Below are the code and all the weights of a small trained network. Each question names an input and a class and asks about switching units off, where a switched-off unit gives its printed mean instead of its output.

import numpy as np


def w(rows, s, z=0):
    codes = np.array(rows[::2]) - 128.0
    scale = np.full(codes.shape[1], s)
    scale[-1] = z or s
    return codes * scale


def norm(h):
    return h / np.sqrt((h * h).mean(-1, keepdims=True) + 1e-5)


def f(y):
    return y / 2 * (1 + np.tanh(0.7978845608 * (y + 0.044715 * y**3)))


def log_softmax(a):
    a = a - a.max(-1, keepdims=True)
    return a - np.log(np.exp(a).sum(-1, keepdims=True))


def net(x, mask):
    res = np.array(x, float).reshape(1, 4) / 4 @ E
    u = 0
    for l in range(3):
        y = f(norm(res) @ A[l][:, :-1].T + A[l][:, -1])
        res = res + np.where(mask[u : u + 3], y, B[l][:, -1]) @ B[l][:, :-1]
        u += 3
    return log_softmax(norm(res)[-1] @ U[:, :-1].T + U[:, -1])


A, B = {}, {}
E = w([
[170,254,176,83,156,131,17,49,128,164,167,85],'x0',
[100,230,20,83,229,210,215,186,94,201,163,141],'x1',
[109,235,163,74,47,152,163,130,176,29,142,199],'x2',
[116,147,143,123,212,151,141,164,150,7,65,41],'x3',
],0.0058)
A[0] = w([
[125,141,134,170,53,100,135,76,21,193,212,255,3],'0.n0',
[46,167,155,52,58,157,130,84,55,56,156,229,95],'0.n1',
[120,197,101,184,94,102,89,122,115,150,154,145,141],'0.n2',
],0.0053,0.0032)
B[0] = w([
[206,174,100,110,169,82,192,144,69,3,14,103,254],'0.n0',
[36,138,152,188,130,103,156,109,140,168,184,95,228],'0.n1',
[60,128,90,135,122,146,65,74,68,174,122,94,174],'0.n2',
],0.012,0.0036)
A[1] = w([
[218,16,103,171,191,186,100,89,86,239,47,92,28],'1.n0',
[145,195,216,104,111,160,100,7,96,184,121,116,131],'1.n1',
[83,100,196,254,15,44,66,98,115,161,111,93,8],'1.n2',
],0.0048,0.0017)
B[1] = w([
[74,247,126,189,31,106,140,98,107,83,148,136,253],'1.n0',
[134,19,140,138,175,192,181,58,88,118,121,157,220],'1.n1',
[173,191,63,112,175,127,91,247,164,165,155,211,236],'1.n2',
],0.011,0.0041)
A[2] = w([
[112,68,124,191,83,106,254,138,208,193,127,136,9],'2.n0',
[182,81,87,162,81,139,208,141,188,141,116,165,36],'2.n1',
[46,153,35,20,92,148,159,140,113,224,126,83,2],'2.n2',
],0.0066,0.0013)
B[2] = w([
[143,117,156,112,96,117,67,47,100,157,174,37,252],'2.n0',
[172,114,125,108,181,204,131,78,93,154,112,196,201],'2.n1',
[184,82,170,167,99,94,67,184,192,101,103,249,254],'2.n2',
],0.017,0.0025)
U = w([
[177,94,129,122,122,110,62,188,160,111,98,211,127],'0',
[170,150,146,130,150,108,218,127,97,46,55,77,175],'1',
[24,176,118,185,67,96,141,88,137,160,197,117,141],'2',
[141,65,132,130,180,198,125,21,85,186,168,131,114],'3',
[120,141,94,114,128,115,156,131,113,127,140,116,150],'4',
[71,37,91,5,119,54,166,174,159,222,124,69,5],'5',
[135,67,89,28,115,62,191,164,188,224,140,47,3],'6',
],0.013,0.012)

Each question gives the input, the list of numbers given to net, and the class t.
The units are the neurons (one row each of A and B). Each row of codes is followed by its name. A weight is (code - 128) times the scale printed after its matrix; where a second scale follows, it is the last column's (A, B and U).
mask holds one flag per neuron, layer by layer. A switched-off neuron (its flag False) gives its mean, the last column of its row in B, instead of its output. The means were averaged over made-up inputs and are rounded, as every weight is.
A unit's drop is (log p(t) with every unit on - log p(t) with that unit switched off) / (log p(t) with every unit on - log p(t) with every unit switched off).
The circuit of an input: a set's keep is (log p(t) with only the set's units on - log p(t) with every unit switched off) / (log p(t) with every unit on - log p(t) with every unit switched off). Starting from all 9 units, units are removed one at a time, each time the one whose removal leaves the highest keep (on an exact tie, the one counted first), for as long as the keep stays at least 0.8.
units of the circuit, in order: the units of the circuit, biggest drop first
top k neurons: the k neurons with the biggest drops, biggest first
k most important neurons of layer l: the k neurons of layer l with the biggest drops, biggest first
drop of u: that unit's drop, to one decimal
input [8,-7,6,-4], class 3: units of the circuit, in order -> [1.n1]
input [-6,-2,2,-4], class 3: top 3 neurons -> [2.n1, 1.n0, 2.n0]
input [-5,4,0,3], class 3: top 3 neurons -> [0.n2, 0.n0, 1.n2]
input [5,5,3,3], class 0: units of the circuit, in order -> [2.n2, 0.n0]
input [-8,-6,-5,-7], class 3: top 2 neurons -> [2.n1, 2.n0]
input [-8,-3,8,-8], class 1: top 4 neurons -> [0.n0, 1.n1, 2.n1, 1.n0]
input [-3,-3,-4,2], class 2: units of the circuit, in order -> [1.n0, 0.n0]
input [-1,-6,-5,-8], class 1: top 2 neurons -> [0.n0, 2.n2]
input [4,3,8,7], class 2: top 3 neurons -> [0.n0, 0.n1, 2.n1]
input [3,6,-6,-4], class 0: top 2 neurons -> [2.n2, 2.n0]
input [7,5,2,-5], class 3: top 4 neurons -> [1.n1, 1.n2, 0.n2, 1.n0]
input [2,-7,7,5], class 0: top 4 neurons -> [1.n2, 0.n0, 1.n0, 2.n0]
input [4,-4,-6,2], class 2: top 2 neurons -> [1.n0, 0.n0]
input [-7,-3,1,1], class 3: top neuron -> [2.n1]
input [5,-4,7,5], class 2: top 2 neurons -> [0.n0, 0.n1]
input [0,5,-5,-3], class 0: top 3 neurons -> [2.n2, 2.n0, 1.n1]
input [5,-8,-6,-8], class 0: top 2 neurons -> [1.n2, 2.n0]
input [-6,7,-8,0], class 2: 2 most important neurons of layer 0 -> [0.n0, 0.n2]
input [6,3,-1,5], class 3: 2 most important neurons of layer 1 -> [1.n1, 1.n0]
input [-3,-1,7,4], class 2: units of the circuit, in order -> [0.n1]
input [5,7,7,3], class 0: 2 most important neurons of layer 2 -> [2.n2, 2.n0]
input [-5,4,-1,-5], class 1: 2 most important neurons of layer 0 -> [0.n0, 0.n1]
input [-8,2,-6,1], class 3: 2 most important neurons of layer 2 -> [2.n1, 2.n0]
input [-6,3,-7,-5], class 2: 2 most important neurons of layer 1 -> [1.n0, 1.n1]
input [-6,-8,-3,4], class 0: 2 most important neurons of layer 1 -> [1.n2, 1.n1]
input [2,-4,5,-8], class 1: drop of 2.n2 -> 0.0
input [-3,-3,8,5], class 2: drop of 0.n0 -> 0.3
input [-3,-6,3,2], class 0: drop of 1.n2 -> 2.5
